Below are the code and all the weights of a small trained network. Each question names an input and a class and asks about switching units off, where a switched-off unit gives its printed mean instead of its output.

import numpy as np


def w(rows, s, z=0):
    codes = np.array(rows[::2]) - 128.0
    scale = np.full(codes.shape[1], s)
    scale[-1] = z or s
    return codes * scale


def f(y):
    return y / 2 * (1 + np.tanh(0.7978845608 * (y + 0.044715 * y**3)))


def log_softmax(a):
    a = a - a.max(-1, keepdims=True)
    return a - np.log(np.exp(a).sum(-1, keepdims=True))


def net(x, mask):
    res = np.array(x, float).reshape(1, 3) / 4 @ E
    y = f(res @ A[0][:, :-1].T + A[0][:, -1])
    res = res + np.where(mask, y, B[0][:, -1]) @ B[0][:, :-1]
    return log_softmax(res[-1] @ U[:, :-1].T + U[:, -1])


A, B = {}, {}
E = w([
[50,129,147,229],'x0',
[141,138,2,174],'x1',
[220,137,149,241],'x2',
],0.0096)
A[0] = w([
[56,144,123,66,164],'N1',
[152,131,158,72,32],'N2',
[182,155,169,170,187],'N3',
[138,138,54,133,14],'N4',
[61,164,114,103,210],'N5',
[200,130,135,95,71],'N6',
[16,108,162,217,124],'N7',
[211,140,179,200,103],'N8',
[132,84,114,96,142],'N9',
[193,89,118,69,112],'N10',
[174,116,145,89,101],'N11',
[153,54,144,160,67],'N12',
[92,100,128,137,191],'N13',
[129,71,140,127,78],'N14',
[176,118,125,92,77],'N15',
[96,147,135,97,112],'N16',
[120,136,220,119,51],'N17',
[168,143,135,166,198],'N18',
[109,148,207,120,43],'N19',
[123,113,190,115,78],'N20',
[106,119,2,154,49],'N21',
[141,117,149,183,251],'N22',
[85,130,145,164,51],'N23',
[66,135,129,146,194],'N24',
[174,159,112,71,59],'N25',
[120,129,149,111,32],'N26',
[152,109,154,149,188],'N27',
[120,106,182,118,35],'N28',
[131,98,180,122,37],'N29',
[168,183,187,101,86],'N30',
[125,114,118,136,124],'N31',
[134,108,192,96,21],'N32',
[47,94,96,83,134],'N33',
[135,115,155,128,69],'N34',
],0.015,0.0014)
B[0] = w([
[136,50,138,79,225],'N1',
[129,141,127,128,184],'N2',
[127,72,109,92,196],'N3',
[98,134,139,200,187],'N4',
[159,83,122,95,191],'N5',
[132,164,117,83,188],'N6',
[194,254,104,78,245],'N7',
[124,51,137,53,233],'N8',
[149,131,119,124,160],'N9',
[177,203,123,103,213],'N10',
[141,163,125,121,178],'N11',
[109,113,122,110,151],'N12',
[136,134,121,108,149],'N13',
[136,129,134,136,129],'N14',
[145,170,128,107,175],'N15',
[118,96,112,118,162],'N16',
[95,125,128,216,193],'N17',
[124,85,137,100,177],'N18',
[93,135,137,196,181],'N19',
[104,128,131,179,171],'N20',
[74,115,158,247,248],'N21',
[147,118,138,100,183],'N22',
[139,181,117,112,162],'N23',
[155,143,132,94,172],'N24',
[146,196,126,102,196],'N25',
[121,119,130,140,138],'N26',
[127,108,117,122,155],'N27',
[120,123,127,178,161],'N28',
[108,124,128,170,159],'N29',
[117,134,122,150,180],'N30',
[115,130,138,127,131],'N31',
[114,115,130,180,180],'N32',
[121,56,132,68,223],'N33',
[127,120,119,145,136],'N34',
],0.024,0.011)
U = w([
[150,17,181,52,223],'0',
[195,250,164,88,137],'1',
[83,121,196,228,11],'2',
],0.011,0.0011)

Each question gives the input, the list of numbers given to net, and the class t.
The units are the neurons (one row each of A and B). Each row of codes is followed by its name. A weight is (code - 128) times the scale printed after its matrix; where a second scale follows, it is the last column's (A, B and U).
mask holds one flag per neuron, in row order. A switched-off neuron (its flag False) gives its mean, the last column of its row in B, instead of its output. The means were averaged over made-up inputs and are rounded, as every weight is.
A unit's drop is (log p(t) with every unit on - log p(t) with that unit switched off) / (log p(t) with every unit on - log p(t) with every unit switched off).
unit that matters most: the unit with the biggest drop
top k neurons: the k neurons with the biggest drops, biggest first
drop when u is switched off: that unit's drop, to one decimal
input [-7,8,-6], class 2: unit that matters most => N21
input [-5,4,-4], class 1: top 2 neurons => [N8 N10]
input [6,7,-6], class 2: top 3 neurons => [N21 N8 N4]
input [-7,-1,7], class 0: top 4 neurons => [N8 N7 N3 N18]
input [2,-2,1], class 1: top 4 neurons => [N21 N1 N33 N4]
input [-7,-8,3], class 2: top 2 neurons => [N7 N17]
input [6,-2,7], class 0: top 2 neurons => [N8 N3]
input [4,-4,-1], class 1: top 2 neurons => [N7 N21]
input [8,7,-7], class 1: top 3 neurons => [N7 N8 N23]
input [8,6,7], class 1: top 2 neurons => [N7 N1]
input [-3,-4,-3], class 2: top 2 neurons => [N7 N8]
input [-6,-8,-1], class 2: top 2 neurons => [N7 N17]
input [7,-6,8], class 0: top 2 neurons => [N8 N3]
input [-8,-8,-3], class 1: top 2 neurons => [N10 N21]
input [8,8,-2], class 1: top 2 neurons => [N7 N24]
input [-4,-1,-3], class 1: unit that matters most => N8
input [-7,-4,8], class 0: top 2 neurons => [N8 N7]
input [5,3,-1], class 1: drop when N7 is switched off => 0.1
input [-3,-4,2], class 2: drop when N7 is switched off => 1.1
input [6,-4,8], class 0: drop when N8 is switched off => 3.5
input [1,-7,5], class 2: unit that matters most => N17
input [-5,6,-5], class 2: drop when N8 is switched off => 0.5
